Here is a tiny trained network, its code and every weight. The questions are about switching its units off for an input and a class, where a switched-off unit gives its printed mean instead of its output.

import numpy as np


def w(rows, s, z=0):
    codes = np.array(rows[::2]) - 128.0
    scale = np.full(codes.shape[1], s)
    scale[-1] = z or s
    return codes * scale


def norm(h):
    return h / np.sqrt((h * h).mean(-1, keepdims=True) + 1e-5)


def f(y):
    return np.maximum(y, 0)


def log_softmax(a):
    a = a - a.max(-1, keepdims=True)
    return a - np.log(np.exp(a).sum(-1, keepdims=True))


def net(x, mask):
    res = np.array(x, float).reshape(1, 6) / 4 @ E
    u = 0
    for l in range(3):
        y = f(norm(res) @ A[l][:, :-1].T + A[l][:, -1])
        res = res + np.where(mask[u : u + 10], y, B[l][:, -1]) @ B[l][:, :-1]
        u += 10
    return log_softmax(norm(res)[-1] @ U[:, :-1].T + U[:, -1])


A, B = {}, {}
E = w([
[129,130,130],'x0',
[40,207,143],'x1',
[126,128,127],'x2',
[217,253,171],'x3',
[129,130,131],'x4',
[122,157,227],'x5',
],0.005)
A[0] = w([
[195,205,117,231],'0.n0',
[162,174,118,210],'0.n1',
[183,105,248,87],'0.n2',
[103,190,156,122],'0.n3',
[149,149,189,95],'0.n4',
[64,181,112,156],'0.n5',
[102,88,117,217],'0.n6',
[152,74,184,2],'0.n7',
[162,166,129,39],'0.n8',
[120,112,232,224],'0.n9',
],0.011,0.0035)
B[0] = w([
[101,101,44,255],'0.n0',
[113,107,71,208],'0.n1',
[128,91,106,207],'0.n2',
[102,113,136,196],'0.n3',
[136,81,97,176],'0.n4',
[1,175,159,209],'0.n5',
[182,128,191,215],'0.n6',
[106,153,217,149],'0.n7',
[100,81,140,152],'0.n8',
[125,93,189,235],'0.n9',
],0.01,0.0055)
A[1] = w([
[140,135,23,232],'1.n0',
[139,240,106,205],'1.n1',
[226,102,56,64],'1.n2',
[162,148,175,2],'1.n3',
[123,88,171,196],'1.n4',
[239,84,87,193],'1.n5',
[203,37,109,102],'1.n6',
[19,132,177,160],'1.n7',
[200,158,184,32],'1.n8',
[107,255,150,212],'1.n9',
],0.0099,0.002)
B[1] = w([
[77,150,139,218],'1.n0',
[137,101,93,144],'1.n1',
[82,171,39,200],'1.n2',
[172,133,107,133],'1.n3',
[62,152,163,198],'1.n4',
[92,80,111,223],'1.n5',
[139,59,114,239],'1.n6',
[110,161,130,254],'1.n7',
[157,125,129,136],'1.n8',
[185,1,66,167],'1.n9',
],0.0093,0.0064)
A[2] = w([
[96,114,110,212],'2.n0',
[36,133,115,148],'2.n1',
[141,107,234,202],'2.n2',
[120,127,182,129],'2.n3',
[86,115,128,189],'2.n4',
[137,72,138,77],'2.n5',
[180,140,89,185],'2.n6',
[5,107,165,75],'2.n7',
[112,127,119,250],'2.n8',
[114,61,138,2],'2.n9',
],0.013,0.0029)
B[2] = w([
[143,182,199,196],'2.n0',
[174,128,185,229],'2.n1',
[2,106,84,171],'2.n2',
[47,118,163,150],'2.n3',
[164,101,253,195],'2.n4',
[143,111,58,154],'2.n5',
[13,102,87,134],'2.n6',
[242,155,33,245],'2.n7',
[180,237,138,177],'2.n8',
[202,143,139,159],'2.n9',
],0.0078,0.012)
U = w([
[185,16,90,245],'0',
[206,165,185,254],'1',
[67,82,40,75],'2',
[150,187,83,33],'3',
[70,8,195,58],'4',
[73,146,232,14],'5',
],0.017,0.0027)

Each question gives the input, the list of numbers given to net, and the class t.
The units are the neurons (one row each of A and B). Each row of codes is followed by its name. A weight is (code - 128) times the scale printed after its matrix; where a second scale follows, it is the last column's (A, B and U).
mask holds one flag per neuron, layer by layer. A switched-off neuron (its flag False) gives its mean, the last column of its row in B, instead of its output. The means were averaged over made-up inputs and are rounded, as every weight is.
A unit's drop is (log p(t) with every unit on - log p(t) with that unit switched off) / (log p(t) with every unit on - log p(t) with every unit switched off).
The circuit of an input: a set's keep is (log p(t) with only the set's units on - log p(t) with every unit switched off) / (log p(t) with every unit on - log p(t) with every unit switched off). Starting from the 12 units with the biggest drops (on a tie, the unit counted first), units are removed one at a time, each time the one whose removal leaves the highest keep (on an exact tie, the one counted first), for as long as the keep stays at least 0.8.
units of the circuit, in order: the units of the circuit, biggest drop first
k most important neurons: the k neurons with the biggest drops, biggest first
top k neurons in layer l: the k neurons of layer l with the biggest drops, biggest first
drop when u is switched off: that unit's drop, to one decimal
input [8,-8,-3,-2,-4,3], class 4: 3 most important neurons => (0.n7, 2.n7, 0.n0)
input [3,-8,8,2,7,8], class 0: units of the circuit, in order => (0.n2)
input [-6,-7,-5,-3,2,5], class 4: 2 most important neurons => (0.n7, 2.n2)
input [7,-6,0,8,-5,1], class 0: top 3 neurons in layer 1 => (1.n6, 1.n5, 1.n7)
input [-8,-7,4,2,8,0], class 2: units of the circuit, in order => (0.n5, 1.n2, 0.n9, 2.n6)
input [4,-7,2,0,-2,6], class 4: units of the circuit, in order => (0.n9, 2.n2)
input [-2,-4,-2,0,-7,6], class 4: 3 most important neurons => (0.n9, 0.n7, 2.n2)
input [8,-7,4,6,-1,2], class 0: 2 most important neurons => (2.n2, 1.n6)
input [6,3,4,-3,-6,1], class 5: 2 most important neurons => (0.n0, 1.n2)
input [0,-6,-6,-4,-2,1], class 4: 3 most important neurons => (0.n0, 2.n7, 0.n7)
input [4,-5,-2,-3,-8,1], class 4: 3 most important neurons => (0.n0, 2.n7, 0.n7)
input [0,-3,3,0,-7,2], class 4: top 3 neurons in layer 0 => (0.n7, 0.n9, 0.n0)
input [1,6,3,1,2,4], class 1: 2 most important neurons => (2.n7, 1.n9)
input [5,5,-2,-6,-5,-2], class 1: most important neuron => (2.n7)
input [-7,-4,0,2,-4,-1], class 2: 2 most important neurons => (1.n2, 0.n5)
input [1,-6,-3,0,-3,4], class 4: 2 most important neurons => (0.n7, 0.n9)
input [7,-6,0,-4,1,5], class 4: 3 most important neurons => (2.n2, 0.n7, 0.n5)
input [-5,3,6,-8,-6,0], class 1: 2 most important neurons => (2.n7, 0.n9)
input [7,-1,0,8,-4,7], class 0: top 3 neurons in layer 0 => (0.n5, 0.n4, 0.n2)
input [-1,-3,4,5,1,-5], class 2: top neuron in layer 2 => (2.n7)
input [2,-7,7,-3,-8,4], class 4: top 2 neurons in layer 0 => (0.n7, 0.n0)
input [-8,-7,-4,-1,-8,7], class 4: drop when 2.n2 is switched off => 0.2
input [-7,-2,4,8,-2,-7], class 2: drop when 2.n9 is switched off => 0.0
input [-3,-1,-5,4,8,-3], class 2: drop when 0.n0 is switched off => 0.1
input [4,1,7,7,-8,-1], class 3: top 3 neurons in layer 1 => (1.n0, 1.n9, 1.n6)
